Below are the code and all the weights of a small trained network. Each question names an input and a target symbol and asks about switching units off, where a switched-off unit gives its printed mean instead of its output.

import numpy as np


def w(rows, s, z=0):
    codes = np.array(rows[::2]) - 128.0
    scale = np.full(codes.shape[1], s)
    scale[-1] = z or s
    return codes * scale


def norm(h):
    return h / np.sqrt((h * h).mean(-1, keepdims=True) + 1e-5)


def f(y):
    return y / 2 * (1 + np.tanh(0.7978845608 * (y + 0.044715 * y**3)))


def softmax(a):
    e = np.exp(a - a.max(-1, keepdims=True))
    return e / e.sum(-1, keepdims=True)


def log_softmax(a):
    a = a - a.max(-1, keepdims=True)
    return a - np.log(np.exp(a).sum(-1, keepdims=True))


def net(x, mask):
    ids = ['ΔΘγεζλμξπτψω'.index(c) for c in x.split()]
    T = len(ids)
    res = E[ids] + P[:T]
    q, k, v = (norm(res) @ M[0].T for M in (Q, K, V))
    z = softmax(np.where(np.tri(T) > 0, q @ k.T / 2**0.5, -1e9)) @ v
    res = res + np.where(mask[0], z, O[0][:, -1]) @ O[0][:, :-1]
    y = f(norm(res) @ A[0][:, :-1].T + A[0][:, -1])
    res = res + np.where(mask[1:9], y, B[0][:, -1]) @ B[0][:, :-1]
    return log_softmax(norm(res)[-1] @ U[:, :-1].T + U[:, -1])


Q, K, V, O, A, B = {}, {}, {}, {}, {}, {}
E = w([
[177,207,170,112,126,143],'Δ',
[167,170,130,58,128,139],'Θ',
[149,148,122,72,217,159],'γ',
[159,75,206,66,153,128],'ε',
[85,196,77,97,168,73],'ζ',
[87,192,236,78,140,78],'λ',
[106,149,43,143,152,138],'μ',
[120,156,248,81,221,145],'ξ',
[107,95,176,92,222,75],'π',
[139,158,114,164,251,133],'τ',
[146,107,111,204,172,229],'ψ',
[180,104,106,95,145,83],'ω',
],0.02)
P = w([
[98,84,254,246,51,42],'0',
[183,174,135,126,202,165],'1',
[202,169,123,112,216,154],'2',
[194,168,135,110,210,159],'3',
[203,164,132,105,205,154],'4',
[194,166,142,118,218,151],'5',
[193,180,138,109,221,159],'6',
[187,172,135,124,212,159],'7',
[204,171,139,119,217,157],'8',
[194,162,140,123,223,150],'9',
[199,170,142,109,219,153],'10',
[205,175,135,125,220,153],'11',
[196,176,138,112,220,147],'12',
[204,169,135,123,228,146],'13',
],0.0087)
Q[0] = w([
[174,207,166,106,252,170],'head 0',
[77,154,143,165,78,137],'head 0',
],0.016)
K[0] = w([
[109,60,222,255,78,16],'head 0',
[171,147,60,20,151,168],'head 0',
],0.0084)
V[0] = w([
[180,184,129,186,130,157],'head 0',
[251,125,137,90,141,92],'head 0',
],0.021)
O[0] = w([
[154,201,123,237,103,166,225],'head 0',
[251,124,85,135,129,70,254],'head 0',
],0.017,0.0022)
A[0] = w([
[177,117,166,169,135,63,2],'neuron 0',
[43,103,119,73,141,136,62],'neuron 1',
[89,91,99,164,127,176,55],'neuron 2',
[176,105,74,128,187,115,115],'neuron 3',
[105,167,156,198,107,168,56],'neuron 4',
[124,26,73,113,106,129,179],'neuron 5',
[100,119,7,118,93,156,215],'neuron 6',
[40,131,149,125,93,175,21],'neuron 7',
],0.015,0.0026)
B[0] = w([
[47,158,73,61,145,203,184],'neuron 0',
[117,211,76,109,157,48,176],'neuron 1',
[126,93,177,132,153,214,141],'neuron 2',
[60,104,169,127,118,170,250],'neuron 3',
[140,42,93,71,176,65,183],'neuron 4',
[92,67,119,166,95,217,138],'neuron 5',
[7,112,160,120,105,175,131],'neuron 6',
[227,60,48,172,19,121,172],'neuron 7',
],0.013,0.011)
U = w([
[150,169,153,151,73,122,254],'Δ',
[169,145,89,105,89,128,83],'Θ',
[123,155,107,86,150,200,85],'γ',
[148,39,164,104,115,126,139],'ε',
[98,154,58,115,119,69,46],'ζ',
[100,169,178,122,98,85,226],'λ',
[88,107,100,141,100,136,211],'μ',
[99,149,247,133,130,159,164],'ξ',
[85,76,132,111,166,75,72],'π',
[121,103,117,170,192,94,116],'τ',
[152,64,162,177,109,167,112],'ψ',
[166,58,55,117,117,88,43],'ω',
],0.015,0.0059)

Each question gives the input, a string of symbols that net reads in full, and the target symbol t.
The units are the heads (2 rows each of Q, K, V and O) and the neurons (one row each of A and B). Each row of codes is followed by its name. A weight is (code - 128) times the scale printed after its matrix; where a second scale follows, it is the last column's (O, A, B and U).
mask holds one flag per unit, heads first, then neurons. A switched-off unit (its flag False) gives its mean, the last column of its rows in O or B, instead of its output. The means were averaged over made-up inputs and are rounded, as every weight is.
A unit's drop is (log p(t) with every unit on - log p(t) with that unit switched off) / (log p(t) with every unit on - log p(t) with every unit switched off).
The circuit of an input: a set's keep is (log p(t) with only the set's units on - log p(t) with every unit switched off) / (log p(t) with every unit on - log p(t) with every unit switched off). Starting from all 9 units, units are removed one at a time, each time the one whose removal leaves the highest keep (on an exact tie, the one counted first), for as long as the keep stays at least 0.8.
units of the circuit, in order: the units of the circuit, biggest drop first
k most important neurons: the k neurons with the biggest drops, biggest first
drop when u is switched off: that unit's drop, to one decimal
input τ ζ ξ ξ τ ε γ γ τ ξ, target τ: 2 most important neurons	(neuron 4; neuron 3)
input μ γ λ ε, target μ: most important neuron	(neuron 7)
input ζ γ γ ε λ γ γ λ ζ λ τ, target ζ: units of the circuit, in order	(head 0; neuron 1; neuron 7; neuron 3)
input γ ε γ μ τ γ τ ω π, target γ: 3 most important neurons	(neuron 0; neuron 4; neuron 3)
input ε γ Θ ζ τ μ τ ξ ζ Θ γ τ ε ω, target ε: units of the circuit, in order	(neuron 1; neuron 3)
input μ ω γ μ τ τ, target μ: units of the circuit, in order	(head 0; neuron 7)
input γ ζ μ τ Θ π τ Θ γ ε, target γ: units of the circuit, in order	(neuron 0; neuron 4)
input μ τ ω, target μ: units of the circuit, in order	(head 0; neuron 7)
input τ ζ λ λ μ τ λ, target τ: 2 most important neurons	(neuron 4; neuron 3)
input μ γ ζ, target μ: 2 most important neurons	(neuron 7; neuron 2)
input ζ γ ζ γ, target ζ: 4 most important neurons	(neuron 1; neuron 7; neuron 3; neuron 0)
input τ π τ Θ γ γ ξ ω μ τ ε, target τ: 2 most important neurons	(neuron 4; neuron 3)
input ψ γ τ Δ Θ ξ τ τ ξ, target ψ: 2 most important neurons	(neuron 7; neuron 4)
input τ λ μ μ, target τ: most important neuron	(neuron 4)
input Δ μ Θ π γ γ τ μ π γ μ ε, target Δ: drop when head 0 is switched off	0.9
input μ ε ξ π, target μ: drop when head 0 is switched off	0.9
input ω ε γ γ ε μ γ π λ μ, target ω: drop when head 0 is switched off	3.9
